Here is a tiny trained network, its code and every weight. The questions are about switching its units off for an input and a target symbol, where a switched-off unit gives its printed mean instead of its output.

import numpy as np


def w(rows, s, z=0):
    codes = np.array(rows[::2]) - 128.0
    scale = np.full(codes.shape[1], s)
    scale[-1] = z or s
    return codes * scale


def f(y):
    return y / 2 * (1 + np.tanh(0.7978845608 * (y + 0.044715 * y**3)))


def softmax(a):
    e = np.exp(a - a.max(-1, keepdims=True))
    return e / e.sum(-1, keepdims=True)


def log_softmax(a):
    a = a - a.max(-1, keepdims=True)
    return a - np.log(np.exp(a).sum(-1, keepdims=True))


def net(x, mask):
    ids = ['βζλξστψω'.index(c) for c in x.split()]
    T = len(ids)
    res = E[ids] + P[:T]
    q, k, v = (res @ M[0].T for M in (Q, K, V))
    z = softmax(np.where(np.tri(T) > 0, q @ k.T / 2**0.5, -1e9)) @ v
    res = res + np.where(mask[0], z, O[0][:, -1]) @ O[0][:, :-1]
    y = f(res @ A[0][:, :-1].T + A[0][:, -1])
    res = res + np.where(mask[1:17], y, B[0][:, -1]) @ B[0][:, :-1]
    return log_softmax(res[-1] @ U[:, :-1].T + U[:, -1])


Q, K, V, O, A, B = {}, {}, {}, {}, {}, {}
E = w([
[99,200,105,87,116],'β',
[106,218,103,69,105],'ζ',
[100,174,51,173,76],'λ',
[86,85,84,52,116],'ξ',
[119,109,56,118,253],'σ',
[104,133,174,75,64],'τ',
[147,164,155,42,201],'ψ',
[230,144,123,184,128],'ω',
],0.018)
P = w([
[29,242,198,191,194],'0',
[52,230,137,114,182],'1',
[73,213,123,111,152],'2',
[92,194,93,77,139],'3',
[115,189,89,86,113],'4',
[129,163,79,88,93],'5',
[150,152,66,74,83],'6',
[167,133,66,91,69],'7',
[187,125,60,97,46],'8',
[208,110,53,103,34],'9',
[225,103,45,91,18],'10',
[248,96,38,88,3],'11',
],0.007)
Q[0] = w([
[96,3,240,236,199],'head 0',
[186,52,208,86,183],'head 0',
],0.012)
K[0] = w([
[4,156,132,113,149],'head 0',
[72,208,122,139,132],'head 0',
],0.015)
V[0] = w([
[67,109,218,47,9],'head 0',
[146,174,201,77,167],'head 0',
],0.011)
O[0] = w([
[74,120,205,20,4,3],'head 0',
[254,37,124,97,46,144],'head 0',
],0.0088,0.0072)
A[0] = w([
[215,168,166,180,133,113],'neuron 0',
[144,23,122,137,25,127],'neuron 1',
[53,159,77,151,82,148],'neuron 2',
[28,120,145,130,41,1],'neuron 3',
[36,183,107,123,84,148],'neuron 4',
[66,208,166,100,220,85],'neuron 5',
[91,46,191,36,206,163],'neuron 6',
[102,125,93,173,73,118],'neuron 7',
[127,179,82,130,135,124],'neuron 8',
[115,133,120,150,207,127],'neuron 9',
[152,172,156,130,121,140],'neuron 10',
[176,91,51,125,73,126],'neuron 11',
[145,126,147,147,2,132],'neuron 12',
[174,127,203,89,134,172],'neuron 13',
[103,139,112,143,101,140],'neuron 14',
[157,73,140,75,190,158],'neuron 15',
],0.0098,0.0086)
B[0] = w([
[64,78,151,141,131,193],'neuron 0',
[143,206,42,202,169,184],'neuron 1',
[146,103,191,111,191,244],'neuron 2',
[75,189,154,206,229,155],'neuron 3',
[158,64,209,114,162,229],'neuron 4',
[207,117,131,176,125,197],'neuron 5',
[58,209,94,27,194,156],'neuron 6',
[209,170,175,47,137,180],'neuron 7',
[170,85,145,120,115,255],'neuron 8',
[89,84,114,172,97,237],'neuron 9',
[129,77,123,137,99,147],'neuron 10',
[159,168,170,75,214,223],'neuron 11',
[30,168,119,148,62,199],'neuron 12',
[191,160,52,183,2,163],'neuron 13',
[159,98,165,114,155,163],'neuron 14',
[101,236,84,132,132,159],'neuron 15',
],0.0076,0.0094)
U = w([
[22,70,30,196,170,217],'β',
[152,241,41,119,160,93],'ζ',
[254,104,177,104,190,131],'λ',
[40,85,161,33,195,97],'ξ',
[115,71,115,110,17,254],'σ',
[97,88,124,122,81,100],'τ',
[5,179,141,158,171,48],'ψ',
[83,113,90,190,146,32],'ω',
],0.006,0.0036)

Each question gives the input, a string of symbols that net reads in full, and the target symbol t.
The units are the heads (2 rows each of Q, K, V and O) and the neurons (one row each of A and B). Each row of codes is followed by its name. A weight is (code - 128) times the scale printed after its matrix; where a second scale follows, it is the last column's (O, A, B and U).
mask holds one flag per unit, heads first, then neurons. A switched-off unit (its flag False) gives its mean, the last column of its rows in O or B, instead of its output. The means were averaged over made-up inputs and are rounded, as every weight is.
A unit's drop is (log p(t) with every unit on - log p(t) with that unit switched off) / (log p(t) with every unit on - log p(t) with every unit switched off).
The circuit of an input: a set's keep is (log p(t) with only the set's units on - log p(t) with every unit switched off) / (log p(t) with every unit on - log p(t) with every unit switched off). Starting from the 12 units with the biggest drops (on a tie, the unit counted first), units are removed one at a time, each time the one whose removal leaves the highest keep (on an exact tie, the one counted first), for as long as the keep stays at least 0.8.
units of the circuit, in order: the units of the circuit, biggest drop first
top k neurons: the k neurons with the biggest drops, biggest first
drop of u: that unit's drop, to one decimal
input λ λ λ λ ζ ζ λ σ λ σ, target β: units of the circuit, in order	head 0; neuron 9
input σ λ ζ λ λ β ψ τ ζ τ β, target ψ: units of the circuit, in order	head 0; neuron 3; neuron 12
input β λ ζ λ ζ λ ξ λ λ λ ξ λ, target ξ: units of the circuit, in order	head 0; neuron 4; neuron 2
input ψ τ β β λ ζ ψ β σ, target ζ: units of the circuit, in order	neuron 15; neuron 4
input λ ζ τ ξ ξ β, target ξ: units of the circuit, in order	head 0; neuron 4
input λ ζ λ τ λ β, target ψ: units of the circuit, in order	head 0; neuron 3
input β τ λ λ, target ψ: top 3 neurons	neuron 3; neuron 12; neuron 1
input ψ ω ζ λ ζ ψ ζ λ ζ β, target β: units of the circuit, in order	head 0; neuron 7; neuron 0
input λ λ ζ λ ζ ψ λ ω ξ, target β: top neuron	neuron 7
input λ ζ ψ β λ λ τ λ λ ζ, target λ: top 3 neurons	neuron 5; neuron 4; neuron 12
input λ ζ λ σ λ, target β: top 3 neurons	neuron 9; neuron 0; neuron 4
input λ λ λ β σ λ σ, target β: units of the circuit, in order	neuron 9; head 0
input β β ζ ψ ζ λ λ ψ β τ λ λ, target ψ: top 2 neurons	neuron 12; neuron 3
input ζ λ λ ζ σ σ ψ ψ σ ψ ζ σ, target ζ: units of the circuit, in order	neuron 15
input ψ λ λ λ ξ λ λ β, target λ: top 3 neurons	neuron 5; neuron 4; neuron 12
input ξ ω ζ λ λ β, target β: top 2 neurons	neuron 7; neuron 9
input ψ λ ψ λ ζ λ β ζ β β, target σ: drop of head 0	0.9
input λ λ ψ, target ζ: drop of neuron 2	0.1
input ξ λ τ, target ψ: drop of head 0	1.2
